Below is a small trained network, with its code and all its weights. Each question gives an input and a class and asks what happens when units are switched off, that is, made to give their printed mean instead of their output.

import numpy as np


def w(rows, s, z=0):
    codes = np.array(rows[::2]) - 128.0
    scale = np.full(codes.shape[1], s)
    scale[-1] = z or s
    return codes * scale


def norm(h):
    return h / np.sqrt((h * h).mean(-1, keepdims=True) + 1e-5)


def f(y):
    return np.maximum(y, 0)


def log_softmax(a):
    a = a - a.max(-1, keepdims=True)
    return a - np.log(np.exp(a).sum(-1, keepdims=True))


def net(x, mask):
    res = np.array(x, float).reshape(1, 8) / 4 @ E
    u = 0
    for l in range(2):
        y = f(norm(res) @ A[l][:, :-1].T + A[l][:, -1])
        res = res + np.where(mask[u : u + 8], y, B[l][:, -1]) @ B[l][:, :-1]
        u += 8
    return log_softmax(norm(res)[-1] @ U[:, :-1].T + U[:, -1])


A, B = {}, {}
E = w([
[152,150,131,115,162,183,211,166,139,173,178],'x0',
[134,115,123,155,146,175,222,117,123,81,239],'x1',
[101,130,57,53,217,212,80,162,138,191,56],'x2',
[164,108,139,182,169,97,136,90,194,128,133],'x3',
[127,79,16,169,162,229,186,102,138,91,57],'x4',
[255,187,234,63,130,211,85,148,163,116,97],'x5',
[143,168,126,79,70,49,114,137,96,124,177],'x6',
[101,91,242,193,142,89,152,149,212,123,206],'x7',
],0.0066)
A[0] = w([
[99,152,97,89,129,152,107,104,103,147,85,85],'L0N1',
[156,191,156,136,97,139,138,96,128,99,193,131],'L0N2',
[227,153,141,79,144,150,69,161,158,146,152,17],'L0N3',
[123,140,109,159,53,95,66,124,113,112,131,10],'L0N4',
[217,150,178,86,144,177,120,122,173,136,128,55],'L0N5',
[95,134,123,50,124,146,137,141,59,171,126,36],'L0N6',
[161,93,131,152,187,167,255,128,90,76,150,2],'L0N7',
[128,152,206,191,130,67,152,161,151,88,221,4],'L0N8',
],0.0087,0.0042)
B[0] = w([
[78,172,165,199,108,117,107,156,120,176,193,196],'L0N1',
[81,48,156,144,145,123,120,161,184,164,82,204],'L0N2',
[198,176,239,108,140,209,188,121,103,119,80,198],'L0N3',
[229,1,123,96,117,104,84,145,110,81,94,168],'L0N4',
[173,227,160,28,158,120,175,108,166,165,122,211],'L0N5',
[24,96,138,102,148,103,209,153,65,216,162,186],'L0N6',
[128,149,59,128,66,199,157,83,120,16,166,219],'L0N7',
[76,174,154,133,55,133,39,61,148,216,240,253],'L0N8',
],0.0078,0.0063)
A[1] = w([
[82,70,131,81,188,51,106,199,13,118,101,72],'L1N1',
[140,115,163,128,67,46,84,120,136,129,155,147],'L1N2',
[89,86,95,147,204,164,159,115,191,123,86,129],'L1N3',
[119,127,181,191,84,79,127,114,174,171,195,5],'L1N4',
[124,117,70,208,209,112,71,151,179,133,79,96],'L1N5',
[194,137,153,1,203,133,128,139,166,117,95,64],'L1N6',
[134,108,42,128,119,230,202,88,159,75,168,19],'L1N7',
[194,90,130,146,125,12,91,171,83,46,116,89],'L1N8',
],0.0081,0.0029)
B[1] = w([
[117,131,81,116,79,89,159,197,85,166,82,208],'L1N1',
[134,86,136,128,68,146,92,43,123,78,150,243],'L1N2',
[152,98,115,176,157,67,91,126,182,87,145,197],'L1N3',
[46,200,146,138,167,119,81,65,132,133,167,242],'L1N4',
[124,99,161,130,244,108,62,174,160,154,107,175],'L1N5',
[132,133,168,120,172,113,174,129,122,162,55,225],'L1N6',
[168,165,101,178,114,159,176,199,132,84,163,255],'L1N7',
[211,64,129,97,102,187,128,48,115,79,85,174],'L1N8',
],0.011,0.0063)
U = w([
[165,174,213,48,180,166,190,137,143,185,42,201],'0',
[146,140,39,200,136,182,222,167,172,56,181,139],'1',
[173,16,107,95,65,96,100,66,79,103,44,38],'2',
[55,107,42,88,100,94,165,222,60,215,83,57],'3',
[57,126,179,143,90,106,79,41,165,147,210,251],'4',
[104,53,89,185,248,85,58,169,193,148,63,12],'5',
],0.013,0.0023)

Each question gives the input, the list of numbers given to net, and the class t.
The units are the neurons (one row each of A and B). Each row of codes is followed by its name. A weight is (code - 128) times the scale printed after its matrix; where a second scale follows, it is the last column's (A, B and U).
mask holds one flag per neuron, layer by layer. A switched-off neuron (its flag False) gives its mean, the last column of its row in B, instead of its output. The means were averaged over made-up inputs and are rounded, as every weight is.
A unit's drop is (log p(t) with every unit on - log p(t) with that unit switched off) / (log p(t) with every unit on - log p(t) with every unit switched off).
The circuit of an input: a set's keep is (log p(t) with only the set's units on - log p(t) with every unit switched off) / (log p(t) with every unit on - log p(t) with every unit switched off). Starting from the 12 units with the biggest drops (on a tie, the unit counted first), units are removed one at a time, each time the one whose removal leaves the highest keep (on an exact tie, the one counted first), for as long as the keep stays at least 0.8.
units of the circuit, in order: the units of the circuit, biggest drop first
k most important neurons: the k neurons with the biggest drops, biggest first
top k neurons in layer l: the k neurons of layer l with the biggest drops, biggest first
drop of u: that unit's drop, to one decimal
input [-7,2,3,1,-1,2,-5,2], class 5: units of the circuit, in order : L0N8
input [-4,-8,6,-3,-7,2,-3,-7], class 3: units of the circuit, in order : L1N1, L0N6
input [-4,1,2,-5,3,-7,0,7], class 5: 2 most important neurons : L0N8, L0N7
input [-5,3,-2,2,2,-5,-6,4], class 1: top 4 neurons in layer 0 : L0N7, L0N1, L0N2, L0N6
input [-8,-5,-3,-8,-6,0,8,3], class 2: 2 most important neurons : L0N4, L1N8
input [-6,1,-3,-5,8,-1,2,-8], class 3: units of the circuit, in order : L0N7, L1N2
input [7,-4,3,-4,8,4,-5,-5], class 1: 3 most important neurons : L1N7, L1N3, L0N1
input [-8,-2,0,0,0,4,-8,2], class 5: top 4 neurons in layer 0 : L0N8, L0N3, L0N7, L0N6
input [-4,-3,7,-6,3,3,8,4], class 3: 2 most important neurons : L0N6, L1N1
input [-5,-3,3,-1,3,4,8,-7], class 3: top 2 neurons in layer 0 : L0N6, L0N1
input [-3,0,-3,-7,1,-3,-6,1], class 1: top 3 neurons in layer 0 : L0N8, L0N6, L0N2
input [-7,-8,-6,-6,4,-4,-8,6], class 2: 2 most important neurons : L1N8, L0N4
input [-6,-8,7,-1,1,-4,4,4], class 3: top 3 neurons in layer 1 : L1N1, L1N3, L1N4
input [1,-1,6,-5,-4,1,-5,-4], class 3: units of the circuit, in order : L0N6
input [-6,-2,-1,-7,3,-1,-1,1], class 2: 2 most important neurons : L0N4, L1N8
input [0,-3,6,0,-7,-5,2,1], class 3: 2 most important neurons : L1N1, L0N8
input [8,-7,-6,2,5,1,6,-3], class 0: top 2 neurons in layer 0 : L0N8, L0N7
input [-7,-6,-7,-3,6,-5,-1,6], class 2: drop of L0N4 : 0.5
input [-1,5,3,7,-1,0,2,-3], class 1: drop of L1N1 : 0.0
input [1,-8,0,3,-4,-2,0,0], class 2: drop of L0N8 : 0.1
input [5,-8,-5,-3,8,3,-4,-1], class 1: top neuron in layer 1 : L1N7
